Below are the code and all the weights of a small trained network. Each question names an input and a class and asks about switching units off, where a switched-off unit gives its printed mean instead of its output.

import numpy as np


def w(rows, s, z=0):
    codes = np.array(rows[::2]) - 128.0
    scale = np.full(codes.shape[1], s)
    scale[-1] = z or s
    return codes * scale


def f(y):
    return y / 2 * (1 + np.tanh(0.7978845608 * (y + 0.044715 * y**3)))


def log_softmax(a):
    a = a - a.max(-1, keepdims=True)
    return a - np.log(np.exp(a).sum(-1, keepdims=True))


def net(x, mask):
    res = np.array(x, float).reshape(1, 4) / 4 @ E
    y = f(res @ A[0][:, :-1].T + A[0][:, -1])
    res = res + np.where(mask, y, B[0][:, -1]) @ B[0][:, :-1]
    return log_softmax(res[-1] @ U[:, :-1].T + U[:, -1])


A, B = {}, {}
E = w([
[105,194,68,13,254,139,149],'x0',
[111,110,122,132,135,87,100],'x1',
[201,132,139,95,140,136,64],'x2',
[70,124,122,166,119,118,209],'x3',
],0.0098)
A[0] = w([
[203,205,83,91,240,152,82,97],'N0',
[117,67,153,185,2,135,140,253],'N1',
[172,88,217,128,87,207,44,246],'N2',
[197,148,227,96,59,116,89,51],'N3',
[177,163,129,71,186,108,110,58],'N4',
[175,228,69,97,78,97,93,47],'N5',
[164,213,73,130,195,91,93,195],'N6',
[58,169,112,95,186,108,183,52],'N7',
[208,122,134,140,91,119,87,66],'N8',
[95,190,53,38,200,112,162,195],'N9',
[85,148,105,114,161,103,180,25],'N10',
[146,187,179,92,249,107,119,47],'N11',
],0.0091,0.0054)
B[0] = w([
[130,122,62,124,73,50,165,224],'N0',
[155,162,173,165,65,31,118,231],'N1',
[154,164,198,169,175,22,64,204],'N2',
[164,76,76,197,228,153,78,157],'N3',
[151,41,70,182,67,100,221,174],'N4',
[171,111,69,154,117,152,148,141],'N5',
[157,102,123,71,100,97,148,201],'N6',
[129,38,99,105,135,195,81,173],'N7',
[155,111,110,167,122,145,30,150],'N8',
[140,97,58,68,137,200,171,249],'N9',
[95,55,104,163,117,220,121,145],'N10',
[135,55,64,148,80,132,255,186],'N11',
],0.0095,0.014)
U = w([
[79,204,219,137,137,27,87,255],'0',
[93,76,96,213,3,47,198,109],'1',
[116,135,63,2,213,119,155,242],'2',
[14,22,119,145,191,216,158,11],'3',
[171,148,134,170,200,84,43,4],'4',
],0.0085,0.0052)

Each question gives the input, the list of numbers given to net, and the class t.
The units are the neurons (one row each of A and B). Each row of codes is followed by its name. A weight is (code - 128) times the scale printed after its matrix; where a second scale follows, it is the last column's (A, B and U).
mask holds one flag per neuron, in row order. A switched-off neuron (its flag False) gives its mean, the last column of its row in B, instead of its output. The means were averaged over made-up inputs and are rounded, as every weight is.
A unit's drop is (log p(t) with every unit on - log p(t) with that unit switched off) / (log p(t) with every unit on - log p(t) with every unit switched off).
The circuit of an input: a set's keep is (log p(t) with only the set's units on - log p(t) with every unit switched off) / (log p(t) with every unit on - log p(t) with every unit switched off). Starting from all 12 units, units are removed one at a time, each time the one whose removal leaves the highest keep (on an exact tie, the one counted first), for as long as the keep stays at least 0.8.
units of the circuit, in order: the units of the circuit, biggest drop first
top k neurons: the k neurons with the biggest drops, biggest first
drop of u: that unit's drop, to one decimal
input [1,6,-1,-6], class 2: units of the circuit, in order => (N1)
input [-6,4,1,-5], class 4: top 2 neurons => (N3, N8)
input [-6,-1,7,0], class 4: top 2 neurons => (N3, N8)
input [0,8,-7,-5], class 0: top 2 neurons => (N9, N11)
input [7,-7,4,-5], class 1: top 3 neurons => (N4, N0, N11)
input [-1,8,7,-8], class 4: top 2 neurons => (N2, N3)
input [-1,1,-3,-3], class 0: drop of N0 => 0.0
input [3,6,-2,1], class 3: drop of N2 => 0.2
input [6,1,6,-6], class 1: drop of N4 => 0.3
input [2,-4,-1,2], class 3: drop of N2 => 0.2
